Below are the code and all the weights of a small trained network. Each question names an input and a class and asks about switching units off, where a switched-off unit gives its printed mean instead of its output.

import numpy as np


def w(rows, s, z=0):
    codes = np.array(rows[::2]) - 128.0
    scale = np.full(codes.shape[1], s)
    scale[-1] = z or s
    return codes * scale


def norm(h):
    return h / np.sqrt((h * h).mean(-1, keepdims=True) + 1e-5)


def f(y):
    return np.maximum(y, 0)


def log_softmax(a):
    a = a - a.max(-1, keepdims=True)
    return a - np.log(np.exp(a).sum(-1, keepdims=True))


def net(x, mask):
    res = np.array(x, float).reshape(1, 3) / 4 @ E
    u = 0
    for l in range(2):
        y = f(norm(res) @ A[l][:, :-1].T + A[l][:, -1])
        res = res + np.where(mask[u : u + 9], y, B[l][:, -1]) @ B[l][:, :-1]
        u += 9
    return log_softmax(norm(res)[-1] @ U[:, :-1].T + U[:, -1])


A, B = {}, {}
E = w([
[94,130,178,156,187,91,87,107,2,138],'x0',
[229,113,135,89,91,97,81,49,76,161],'x1',
[143,169,79,144,66,122,147,195,111,127],'x2',
],0.0064)
A[0] = w([
[76,149,141,150,133,125,208,215,151,132,3],'0.n0',
[145,123,144,103,122,104,123,158,124,173,94],'0.n1',
[159,117,69,82,77,203,187,154,215,122,24],'0.n2',
[50,67,134,161,147,161,193,121,184,109,84],'0.n3',
[33,113,95,104,192,163,213,193,171,77,53],'0.n4',
[92,120,161,149,199,162,134,144,110,79,127],'0.n5',
[127,75,209,93,134,127,37,2,137,184,67],'0.n6',
[159,49,196,149,241,79,118,46,125,138,89],'0.n7',
[141,163,70,155,63,71,100,201,44,171,164],'0.n8',
],0.0052,0.0051)
B[0] = w([
[213,132,142,165,145,228,67,169,196,129,188],'0.n0',
[59,69,127,147,117,104,94,158,138,103,135],'0.n1',
[52,79,113,147,134,1,205,73,74,198,239],'0.n2',
[133,173,80,138,139,128,123,222,202,110,217],'0.n3',
[159,166,101,156,85,197,69,195,138,62,253],'0.n4',
[208,115,111,71,30,124,86,172,88,148,201],'0.n5',
[80,122,151,117,183,215,118,68,162,95,221],'0.n6',
[156,102,242,77,101,158,141,64,97,130,218],'0.n7',
[75,157,110,91,129,119,71,193,88,104,244],'0.n8',
],0.0057,0.005)
A[1] = w([
[97,160,98,139,116,126,152,180,161,106,192],'1.n0',
[156,159,77,103,131,112,113,107,117,161,80],'1.n1',
[116,120,101,161,142,59,254,105,174,170,3],'1.n2',
[137,105,100,83,123,138,82,105,159,117,92],'1.n3',
[115,160,143,132,132,128,106,164,47,105,132],'1.n4',
[119,119,58,148,93,70,185,103,160,158,74],'1.n5',
[123,100,139,109,119,71,120,134,70,169,110],'1.n6',
[130,98,160,162,165,104,131,61,108,147,7],'1.n7',
[96,147,145,137,173,143,163,171,186,102,143],'1.n8',
],0.0091,0.0034)
B[1] = w([
[168,91,177,105,198,197,67,51,136,106,255],'1.n0',
[83,147,109,201,159,121,122,184,143,88,154],'1.n1',
[125,36,254,119,49,103,246,142,156,173,188],'1.n2',
[100,162,107,148,101,152,131,188,128,136,160],'1.n3',
[136,115,94,123,114,54,208,100,159,173,214],'1.n4',
[90,53,191,102,134,54,196,125,99,171,206],'1.n5',
[136,214,80,149,159,115,87,141,112,73,182],'1.n6',
[88,80,154,65,161,196,129,113,139,132,162],'1.n7',
[132,120,79,216,8,162,112,171,180,143,208],'1.n8',
],0.0071,0.0079)
U = w([
[147,157,78,202,229,121,166,66,164,123,2],'0',
[115,199,53,117,128,12,115,166,41,133,142],'1',
[100,37,174,137,69,103,226,159,167,174,145],'2',
[115,120,203,49,199,214,85,10,80,127,166],'3',
[128,168,58,206,91,253,49,224,189,96,150],'4',
],0.011,0.0059)

Each question gives the input, the list of numbers given to net, and the class t.
The units are the neurons (one row each of A and B). Each row of codes is followed by its name. A weight is (code - 128) times the scale printed after its matrix; where a second scale follows, it is the last column's (A, B and U).
mask holds one flag per neuron, layer by layer. A switched-off neuron (its flag False) gives its mean, the last column of its row in B, instead of its output. The means were averaged over made-up inputs and are rounded, as every weight is.
A unit's drop is (log p(t) with every unit on - log p(t) with that unit switched off) / (log p(t) with every unit on - log p(t) with every unit switched off).
The circuit of an input: a set's keep is (log p(t) with only the set's units on - log p(t) with every unit switched off) / (log p(t) with every unit on - log p(t) with every unit switched off). Starting from the 12 units with the biggest drops (on a tie, the unit counted first), units are removed one at a time, each time the one whose removal leaves the highest keep (on an exact tie, the one counted first), for as long as the keep stays at least 0.8.
units of the circuit, in order: the units of the circuit, biggest drop first
k most important neurons: the k neurons with the biggest drops, biggest first
top k neurons in layer l: the k neurons of layer l with the biggest drops, biggest first
drop of u: that unit's drop, to one decimal
input [6,1,1], class 1: units of the circuit, in order : [1.n4; 1.n6]
input [7,7,3], class 1: units of the circuit, in order : [1.n0]
input [3,-4,-3], class 4: 4 most important neurons : [0.n2; 1.n5; 0.n3; 0.n4]
input [-3,5,1], class 1: 2 most important neurons : [0.n4; 0.n0]
input [-8,-4,7], class 2: 2 most important neurons : [0.n2; 1.n5]
input [4,-6,-7], class 4: units of the circuit, in order : [1.n5; 1.n8]
input [-7,-3,7], class 2: 2 most important neurons : [0.n2; 1.n5]
input [3,-2,-1], class 1: top 2 neurons in layer 1 : [1.n0; 1.n2]
input [6,5,3], class 1: 2 most important neurons : [1.n0; 0.n8]
input [1,-2,-3], class 4: top 2 neurons in layer 0 : [0.n2; 0.n3]
input [-4,-5,-2], class 4: drop of 0.n4 : 0.3
input [-3,0,7], class 2: drop of 0.n5 : 0.1
input [-6,8,3], class 1: drop of 0.n7 : -0.1
input [-5,-1,6], class 2: units of the circuit, in order : [0.n2]
